[-17.8  -3.6 -26.2  -2.3 -22.9 -16.5  22.0 -22.1 -13.6  -7.6] = bafo
[-54.4  73.0  60.8 -77.2  31.7  78.7 -58.3  29.9 -80.3 -86.5] = turit
[-17.9  -3.0 -25.2 -11.7 -10.9 -23.5  29.9 -26.3  28.1  39.2] = Dunom
succ: [-22.9] : [-16.5]
succ: [-17.8] : [-3.6]

[-56.3 -86.0  -7.4 -59.1  -1.7  30.3 -14.8 -11.9 -69.2  18.9 -31.1  33.2
 -30.0  -6.1 -13.6] = tuged
[-53.2 -46.6 -32.8  26.6  18.4 -44.5   2.1  -5.7  42.4  -2.2  29.9   0.0
 -23.1  -3.0   2.0] = Baze
[ 62.3  71.9  24.3  11.8 -51.2  -2.8 -15.7 -32.1  53.7 -22.7  25.9 -14.0
 -13.8 -41.5  -7.1] = Tikik
[ 29.1 -40.6  -3.0 -38.2  20.8  -5.9   5.4  12.3 -30.0  62.4  71.9  24.3
  11.8 -51.2  -2.8] = tusu
[-32.7  20.1   9.6   7.6 -51.6  -1.9  -7.0  25.9  33.8 -65.1  -9.5 -44.6
   2.8 -19.8 -20.2] = bup
[-62.7 -37.0   4.5 -31.6  40.7  36.5  12.0  37.5 -31.6   9.9  20.0  44.5
  25.1 -28.0  13.1] = Remar
[ 20.0  44.7  37.5 -39.8  -3.3  45.3  14.5  66.6 -55.9  32.2  17.5  55.7
  32.8   7.7  16.1] = tifus
rev: [-41.5 -13.8 -14.0  25.9 -22.7  53.7 -32.1 -15.7  -2.8 -51.2] : Tikik
rev: [44.5 20.0] : Remar
rev: [ -2.8 -51.2  11.8  24.3  71.9  62.4] : tusu
rev: [ -6.1 -30.0  33.2 -31.1  18.9 -69.2 -11.9 -14.8  30.3  -1.7 -59.1  -7.4] : tuged
succ: [20.8] : [-5.9]
succ: [-5.7] : [42.4]
succ: [-55.9] : [32.2]

[  8.1 -75.6  49.4  51.7] -> Dopa
[-55.2 -33.7  39.1 -14.4] -> siso
[ 41.6  88.8 -55.2 -33.8] -> dos
[-48.6  -8.1  16.5   6.3] -> vido
[-15.1 -44.5  22.5  44.2] -> fum
[ 46.8  20.1 -81.2 -31.9] -> roror
[  8.1 -75.6  49.4 -18.9] -> doka
rev: [-33.8 -55.2] : dos
asked: [  8.1 -75.6  49.4 -18.9] : doka

[44.1 67.7 19.3 65.6 52.8 31.4 64.4 67.8 65.5 58.3 26.5] = sak
[44.1 67.7 19.3 65.6 52.8 31.4 64.4 67.8 33.8 58.4 26.5] = tavu
[58.4 26.6 36.3 17.2 67.8 58.5 62.0 43.2 33.7 37.0 19.9] = gino
rev: [26.5 58.4] : tavu
succ: [33.8] : [58.4]
succ: [33.7] : [37.0]
asked: [44.1 67.7 19.3 65.6 52.8 31.4 64.4 67.8 65.5 58.3 26.5] : sak

[  9.2   9.3 -11.9  11.4   2.4  -0.1  26.8   7.4   3.5  -6.9 -18.7  -4.2
 -21.5 -31.0  -7.5] -> Zadi
[ -4.0  -4.5 -17.9  -7.2   8.7  -7.0  19.2  14.8   7.2  -8.7  -4.7 -22.0
 -14.6   3.4  -0.4] -> reb
[  9.2  -6.6 -11.9  11.4   2.4  -0.1  26.8   7.4   3.5  -6.9 -18.7  -4.2
 -23.8 -31.0  -7.5] -> fefi
succ: [-7.2] : [8.7]
rev: [-21.5  -4.2 -18.7  -6.9   3.5   7.4  26.8  -0.1   2.4  11.4 -11.9   9.3] : Zadi
rev: [ -7.2 -17.9  -4.5  -4.0] : reb
succ: [-22.0] : [-14.6]

[ -8.9  -8.1   7.0 -11.0 -12.4  -9.1   7.9 -11.3 -10.9  -6.7 -12.7  -9.6] -> ter
[-41.4 -41.8 -17.3  50.8  46.8  34.0 -56.9  50.6  48.3 -42.6  52.2  45.2] -> duruk
[  0.7   0.4  18.7  -4.1 -13.4 -17.6 -14.7  -4.5  -5.5  -3.8  -5.7  -3.7] -> mami
[ 69.3  69.5 -31.0 -60.6 -46.0 -68.0  25.7 -58.6 -58.4  66.8 -55.1 -63.8] -> fem
[-21.1  24.6 -16.6 -22.3 -14.2 -25.5  10.2 -21.2 -21.1  24.1 -19.3 -24.5] -> bago
[-13.0 -14.2 -40.0  31.7  33.4   8.3 -63.7  32.4  29.7 -17.8  36.2  23.8] -> viges
[-36.6 -38.1 -25.0  56.0  52.1  35.4 -70.6  56.1  53.3 -41.1  58.7  49.3] -> modu
[ 10.3  10.6  30.6 -26.5 -35.0 -32.6   5.7 -27.3 -28.0   8.1 -28.9 -24.9] -> derak
[-73.2 -73.9  38.1  66.3  38.8  48.0 -62.9  64.2  62.5 -79.2  59.3  69.3] -> Noku
[ 65.3 -11.9 -68.1 -56.6 -69.4 -63.6 -67.0 -67.0 -67.3  65.3 -64.1 -70.4] -> Vemem
[-21.6 -20.9  -7.1   2.4   6.4  12.9  11.5   2.6   3.9 -16.6   1.9   3.7] -> senab
[ 64.8  65.3 -11.7 -68.1 -56.6 -69.4  33.6 -67.0 -67.3  65.3  22.4   8.3] -> Zul
rev: [-67.0  33.6 -69.4 -56.6] : Zul
succ: [-21.2] : [-21.1]
rev: [-67.0  33.6 -69.4 -56.6 -68.1 -11.7  65.3] : Zul
succ: [-63.7] : [32.4]

[-34.2  37.9  -7.8  -2.4  -2.0  22.5  16.7  10.5  38.2   1.8  -7.0  13.1
  -2.8  -2.7 -22.7   1.9   6.7  18.3  62.9 -29.1  24.4 -42.9   2.1 -22.9
   1.1  35.2  29.7 -42.5  19.3   1.2   4.0 -28.6   1.2 -10.4]  degim
[-11.3  24.3  -1.7   2.8  24.8 -16.3  25.2   8.2   7.4   2.1  -5.5  31.7
 -12.2 -16.7  -4.7  -1.6  22.3 -12.7  29.3 -39.7   0.3 -19.6 -18.3 -14.1
  31.1  30.5   7.7 -52.5  -3.4  -8.3  35.5  27.1  25.7   6.6]  dur
[ 44.2   4.3 -65.4  39.3  15.3  -6.7 -39.6  33.5   1.2  -4.9   6.4   8.3
 -21.7 -45.6  12.7 -23.2  34.4  -7.4  37.0  21.5  -9.3 -14.2 -17.0  -0.1
   1.4  23.1  -9.5  25.6   0.2  35.3  57.2  -7.1  24.2   8.5]  tuzu
[ 44.2   4.3 -65.4  39.3  15.3  -6.7 -39.6  33.5   1.2  -5.3   6.4   8.3
 -21.7 -45.6  -7.4 -23.2  34.4  -7.4  37.0  21.5  -9.3 -14.2 -17.0  -0.1
  33.2  23.1  -9.5  25.6 -22.7  35.3  57.2  -7.1  24.2   8.5]  Puvu
succ: [-1.6] : [22.3]
succ: [0.2] : [35.3]
rev: [  1.4  -0.1 -17.0] : tuzu

[-49.5  61.7  15.8   7.7  15.7  48.7] : kem
[  7.6  -3.9 -20.8  -3.6 -11.2 -22.3] : Seve
[ 45.7  14.7 -31.0 -35.7 -12.9 -13.8] : mer
[-42.8  52.3  49.5 -44.0  15.3  19.1] : gar
[ 45.7  51.0 -35.7  25.6  52.4  65.6] : duri
[ 45.7  52.4  51.0 -35.7  25.6  69.2] : siba
[-46.9  51.0  52.4 -37.3  19.0  68.0] : davek
[-30.1  -7.4 -20.6   7.6 -25.6 -20.5] : bonut
succ: [-20.6] : [7.6]
succ: [19.0] : [68.0]
rev: [ 15.3 -44.0  49.5  52.3 -42.8] : gar
asked: [-46.9  51.0  52.4 -37.3  19.0  68.0] : davek
rev: [ 25.6 -35.7  51.0  52.4  45.7] : siba
succ: [15.7] : [48.7]

[-15.0 -32.0  77.4 -22.7 -18.0  -4.1  18.3  -0.3 -15.0  28.2 -40.9  27.4
   9.0  26.9 -19.7] = Koluk
[ 60.1 -17.5 -35.4 -25.6 -26.4  31.1 -16.5  22.9 -35.0  21.8 -41.5  21.9
 -32.1  25.7  -4.5] = pesin
[ 43.8 -14.9 -14.8 -17.7 -38.1   3.2   9.7  57.2   1.9  28.8 -18.4  -5.3
 -59.6 -16.8 -13.4] = vir
[ 71.3   8.2 -25.1 -11.8 -19.1  13.1 -24.6  51.4 -48.0  20.2 -42.7   6.1
  14.5  -4.0  11.1] = zupu
[ 77.4  18.3  -4.1 -22.7 -32.0  -0.3 -18.0  67.4 -24.2  24.7 -24.8  -9.9
 -24.5  -0.5  -0.7] = Duti
rev: [-59.6  -5.3 -18.4  28.8   1.9  57.2   9.7] : vir
rev: [ -0.5 -24.5  -9.9 -24.8  24.7 -24.2  67.4 -18.0  -0.3] : Duti
rev: [-35.4 -17.5  60.1] : pesin
succ: [-14.9] : [-14.8]
rev: [ 67.4 -18.0  -0.3 -32.0 -22.7  -4.1  18.3  77.4] : Duti
rev: [ 28.2 -15.0  -0.3] : Koluk
succ: [-0.5] : [-0.7]

[ -7.8  47.4  15.3 -35.9   1.0] = zok
[ -2.1 -17.1  24.4 -39.3 -11.7] = kab
[16.2 47.4 15.3 32.8 71.9] = zugo
[-13.9 -15.2   3.8  24.3 -10.5] = zabog
rev: [  1.0 -35.9] : zok
succ: [24.3] : [-10.5]
asked: [16.2 47.4 15.3 32.8 71.9] : zugo

